Here is a tiny trained network, its code and every weight. The questions are about switching its units off for an input and a target symbol, where a switched-off unit gives its printed mean instead of its output.

import numpy as np


def w(rows, s, z=0):
    codes = np.array(rows[::2]) - 128.0
    scale = np.full(codes.shape[1], s)
    scale[-1] = z or s
    return codes * scale


def f(y):
    return y / 2 * (1 + np.tanh(0.7978845608 * (y + 0.044715 * y**3)))


def softmax(a):
    e = np.exp(a - a.max(-1, keepdims=True))
    return e / e.sum(-1, keepdims=True)


def log_softmax(a):
    a = a - a.max(-1, keepdims=True)
    return a - np.log(np.exp(a).sum(-1, keepdims=True))


def net(x, mask):
    ids = ['αγεζηθξπτφψ'.index(c) for c in x.split()]
    T = len(ids)
    res = E[ids] + P[:T]
    r = res
    for j in range(3):
        rows = slice(2 * j, 2 * j + 2)
        q, k, v = (r @ M[0][rows].T for M in (Q, K, V))
        z = softmax(np.where(np.tri(T) > 0, q @ k.T / 2**0.5, -1e9)) @ v
        o = O[0][rows]
        res = res + np.where(mask[j], z, o[:, -1]) @ o[:, :-1]
    y = f(res @ A[0][:, :-1].T + A[0][:, -1])
    res = res + np.where(mask[3:19], y, B[0][:, -1]) @ B[0][:, :-1]
    return log_softmax(res[-1] @ U[:, :-1].T + U[:, -1])


Q, K, V, O, A, B = {}, {}, {}, {}, {}, {}
E = w([
[138,111,183],'α',
[126,110,143],'γ',
[114,108,140],'ε',
[151,126,242],'ζ',
[127,98,170],'η',
[84,71,93],'θ',
[152,50,107],'ξ',
[144,89,247],'π',
[81,208,168],'τ',
[64,154,98],'φ',
[248,115,130],'ψ',
],0.017)
P = w([
[117,178,1],'0',
[53,50,234],'1',
[73,42,239],'2',
[75,69,241],'3',
[77,75,195],'4',
[47,64,187],'5',
[85,110,229],'6',
[47,73,163],'7',
[43,129,161],'8',
[39,88,141],'9',
[41,55,202],'10',
],0.006)
Q[0] = w([
[177,204,164],'h0',
[200,167,100],'h0',
[1,65,179],'h1',
[116,62,159],'h1',
[171,40,221],'h2',
[138,91,138],'h2',
],0.0095)
K[0] = w([
[171,190,180],'h0',
[178,2,231],'h0',
[207,211,22],'h1',
[103,200,81],'h1',
[215,137,58],'h2',
[164,83,182],'h2',
],0.0094)
V[0] = w([
[104,251,111],'h0',
[63,37,55],'h0',
[227,100,220],'h1',
[72,197,160],'h1',
[122,77,108],'h2',
[203,155,108],'h2',
],0.014)
O[0] = w([
[96,154,19,71],'h0',
[182,192,196,184],'h0',
[115,58,160,130],'h1',
[6,197,147,239],'h1',
[179,137,117,179],'h2',
[121,84,81,2],'h2',
],0.012,0.0027)
A[0] = w([
[192,125,126,63],'n0',
[86,107,175,117],'n1',
[81,127,184,113],'n2',
[100,192,103,53],'n3',
[75,198,106,96],'n4',
[124,150,176,47],'n5',
[145,86,82,127],'n6',
[230,41,89,178],'n7',
[130,133,83,219],'n8',
[202,180,231,67],'n9',
[145,163,142,4],'n10',
[97,112,103,97],'n11',
[98,124,193,96],'n12',
[135,127,8,217],'n13',
[128,35,130,60],'n14',
[151,152,155,107],'n15',
],0.011,0.0047)
B[0] = w([
[124,112,41,144],'n0',
[188,149,43,193],'n1',
[114,90,1,202],'n2',
[189,80,134,177],'n3',
[164,76,171,203],'n4',
[91,142,35,159],'n5',
[51,176,158,129],'n6',
[61,123,242,191],'n7',
[162,102,202,137],'n8',
[137,126,25,247],'n9',
[115,126,74,129],'n10',
[122,147,162,137],'n11',
[91,137,13,202],'n12',
[94,97,224,151],'n13',
[124,195,37,183],'n14',
[127,91,191,151],'n15',
],0.0042,0.015)
U = w([
[116,127,124,8],'α',
[124,153,135,32],'γ',
[132,169,142,153],'ε',
[79,96,30,207],'ζ',
[126,125,110,90],'η',
[185,182,54,50],'θ',
[210,115,156,247],'ξ',
[127,105,66,66],'π',
[2,170,208,132],'τ',
[108,242,210,252],'φ',
[80,75,238,55],'ψ',
],0.0053,0.0033)

Each question gives the input, a string of symbols that net reads in full, and the target symbol t.
The units are the heads (2 rows each of Q, K, V and O) and the neurons (one row each of A and B). Each row of codes is followed by its name. A weight is (code - 128) times the scale printed after its matrix; where a second scale follows, it is the last column's (O, A, B and U).
mask holds one flag per unit, heads first, then neurons. A switched-off unit (its flag False) gives its mean, the last column of its rows in O or B, instead of its output. The means were averaged over made-up inputs and are rounded, as every weight is.
A unit's drop is (log p(t) with every unit on - log p(t) with that unit switched off) / (log p(t) with every unit on - log p(t) with every unit switched off).
The circuit of an input: a set's keep is (log p(t) with only the set's units on - log p(t) with every unit switched off) / (log p(t) with every unit on - log p(t) with every unit switched off). Starting from the 12 units with the biggest drops (on a tie, the unit counted first), units are removed one at a time, each time the one whose removal leaves the highest keep (on an exact tie, the one counted first), for as long as the keep stays at least 0.8.
circuit, biggest first: the units of the circuit, biggest drop first
k most important neurons: the k neurons with the biggest drops, biggest first
heads that matter: for each layer, one digit per head in row order, 1 if its drop is at least 0.15 and else 0, layers parted by /
drop of u: that unit's drop, to one decimal
input ζ π τ, target ζ: circuit, biggest first	(h0)
input φ ζ φ ξ π ξ ξ γ, target φ: circuit, biggest first	(h1 h0)
input ξ ξ ζ ζ ε, target ξ: circuit, biggest first	(h1 h0)
input τ ε ζ, target τ: 2 most important neurons	(n13 n9)
input π γ τ ζ η α ζ, target ζ: heads that matter	010
input ψ τ η ξ θ ε, target ψ: heads that matter	011
input φ ζ ξ γ τ η, target φ: heads that matter	110
input φ τ π ζ ε ξ, target φ: heads that matter	010
input ε ψ η ζ ξ ξ ψ, target ψ: circuit, biggest first	(h1 h0)
input ψ τ ε ζ ξ ζ ξ α ζ, target ψ: circuit, biggest first	(h1 n7)
input ζ ζ ξ τ τ, target ζ: 2 most important neurons	(n7 n2)
input ψ ζ θ η ξ ζ, target ψ: circuit, biggest first	(n7 h1)
input ζ ξ ξ ζ π, target ζ: 2 most important neurons	(n12 n2)
input ξ ξ π ξ ζ η γ α π, target ξ: circuit, biggest first	(h1)
input ξ η ξ θ, target ξ: drop of n4	0.0
input φ ξ ζ ξ ψ ζ ε, target φ: drop of n2	0.2
input θ θ φ ξ ζ ζ ζ φ, target φ: drop of n7	-0.1
input θ ζ ζ, target θ: drop of n9	0.5
input τ ζ γ α γ ζ ε, target τ: 2 most important neurons	(n9 n13)
